[ -3   5 -20  -5  -2   7  -9  -2  -8  10  18   2   2  -5  -3  -2  -3  10
   2  19  -4   6  -3   1   6   8  -2  13  -5  -2  22  12  -1   3  -2   6] -> <66>
[ -1 -36 -20  16   0  -1  -1   3   6   4   5 -54  -9  -2 -10  -4  -3   5
  -3  36  -6   9   2   0   4   3  -3  -4  -8   2  25   2 -12  -2   1   5] -> <61>
[  4 -72   5  29   2 -16   2  -4  29 -21  -8 -49 -26   8  -6 -15  -1  -6
  -1  16 -14 -10   4  -2 -11  -8  -1 -35   3  13 -45 -19  -7  -4   5  15] -> <61>
[ -7  -9 -55  -2   4 -17 -10  -8 -43 -30  46  18   9  -3  -3 -14   4  29
  -2   9 -19 -25   1  -6   9  13  -1  -7  10   4 -70   0  -3   2   5  14] -> <61>
[  4 -41  18  -1  -1   4  32   0   3  -9 -21 -65 -19   4  -1   2   5   1
  -6 -22   3   3   5  -3 -14 -19  -2 -32   2  16  15 -34  -8  -9  11  -3] -> <59>
[ -8 -14 -60  -7   4 -18  -7  -6 -42 -29  55 -11   1  -5  -4 -19   1  29
  -2   9 -26 -22   2   3   4   6  -3  -3   7  10 -55   0  -7   7  10  20] -> <61>
[ -9   5 -19   0   2   7 -12   1  -8   9  15   6  11  -3  -4  -1  -4   8
   0  11  -3   3  -5   6   8  10   0  13  -3  -3  16  15   0   3  -4   4] -> <66>
[ -1 -11  -8  -7  -2   6  25   1 -17  -1  -9 -66  -2  -1  -2  10   3   4
  -6   1   6  13   3  -1  -1  -8  -3 -10  -3   9  40 -13 -11  -2   6 -10] -> <66>
[ -3  49 -14 -36  -2  46  -5  -1 -32  27  20  53  13   3  15   7  -7  11
   9  -3  14  19  -8  -2   6   3   1  28  -9   6  50  15   8   1 -10   5] -> <61>
[  5 -43  12  -9   1   4  34  -1   5 -10 -16 -88 -29   5  -4   2   3   2
  -9  -9  -5   8   6  -1 -17 -20  -1 -30   2  22  24 -31 -12  -7  17   3] -> <59>
[  0  38  22  -6   1  -2 -25   0  38  21  -1  47   6  -9  -2   0  -9 -11
   2   4  -5   7  -9   6  -1   9   0  40  -5 -15  28  30  15   7   0   1] -> <59>
[ -3   3 -22   1   1   8 -10   8  -9  10  15   4   6  -5  -3  -2  -2   7
   1  17   0   6  -3   3   7   7   0  13  -3  -2  15  13   0   6  -3   6] -> <66>
[ -4  22  -7 -31  -1  12  24   2 -25   3   1 -23  -2   0   4   7   3   7
  -4 -15   6  10   5   1  -4 -10   1   4  -1  10  29  -3   1   0   4  -5] -> <59>

[-28 -16  31  26  15  -7  20 -10  -2 -24   8  21  19  14  18 -26  -5   3
  46  -8 -15  -2 -11 -55  14 -15   6   3  28 -11 -26   3  13   7 -29 -12] -> (36)
[-26 -22  10  14  21  13  33   2 -11  -9 -11   5  22   0   2   8   1  -7
  19  -1 -12 -30 -21 -30 -14 -18 -23  -5   4 -22  -9   0   8   8 -31  10] -> (36)
[ -9 -18  10  15  11  14  -1 -30   9   6  11   4  33  25   9   1 -15  20
   7   6 -43  -5 -13 -48  32  -7  14 -13  -2 -25  14  22   9   9 -19  12] -> (36)
[ -9 -14  21   7 -17  -3   7  15  -2  11   2  -3   5 -13   2 -17   0  -5
  18  -6 -14  15  -9 -19 -18   3   0  21   1   0  -5   0  -6  -9 -11   3] -> (36)
[-14 -16 -15   6   3  12  -9 -18   4   3   0  -9  11  23  -3  22 -12  15
  -9  13 -29  -5  -5 -17  22  -5  -1 -20 -13 -21  14  17   7   2 -14  21] -> (36)
[-59 -28  69  24  15 -22  52  36 -19 -38   2  33   6 -41   7 -38  17 -32
  42 -31   2   0 -23 -40 -43 -19 -10  32  54  13 -54 -28   9  -3 -15 -30] -> (36)
[-11  -1   7  15   5   4  -1 -12   8  -3   6  -2  12  20   9  -8 -10   7
  18   3 -14  -9  -1 -36  16  -4   2  -2   1 -12   3  10   1   7 -15   2] -> (36)
[-32  -7  32   4 -12 -13  37  15  -5   1   1   6   7 -19  10 -21  12 -17
  34 -19   4  -3 -17 -28 -30   1  -1  32  23   6 -14 -10   2  -2  -8 -17] -> (36)
[  0  -4   0  -5 -23  -3 -13   9   0   6  -5 -11 -10 -21  -6  -9   7  -5
  -5  -1   5  11   4  13 -19  12   4  15  -6  12   2  -3 -12 -10  11   1] -> (36)
[-49 -18  33  36   7  -6  47  15 -13 -23   3  12  23   3  19 -24   2 -18
  70 -12  -1 -26 -24 -73 -14 -35 -20  33  34 -10 -23 -19   9   4 -50 -16] -> (36)
[ -6   0  -7   2 -17   2   3 -25  17  18  -1  -4   8  20   9 -10 -11  10
  17   1   0  -5   2 -25   8  -1   4  14  -1 -17  13   5  -3  -6  -6   2] -> (37)
[ -3   0 -12  15   0   4  -4 -10   5  -5  -2  -5   0  24   6  -4 -10   3
  19  10  -3   5  -3 -21  16   2  -9  -5   0 -14  -4   2   2 -11 -21   7] -> (36)
[-10 -16  20   6   5  10   5 -13   4   9   8   1  27   0  10   0  -5   9
   0   1 -33  -6 -17 -34   4  -2   5  -2 -10 -12  10  16  -1   6  -8   9] -> (36)
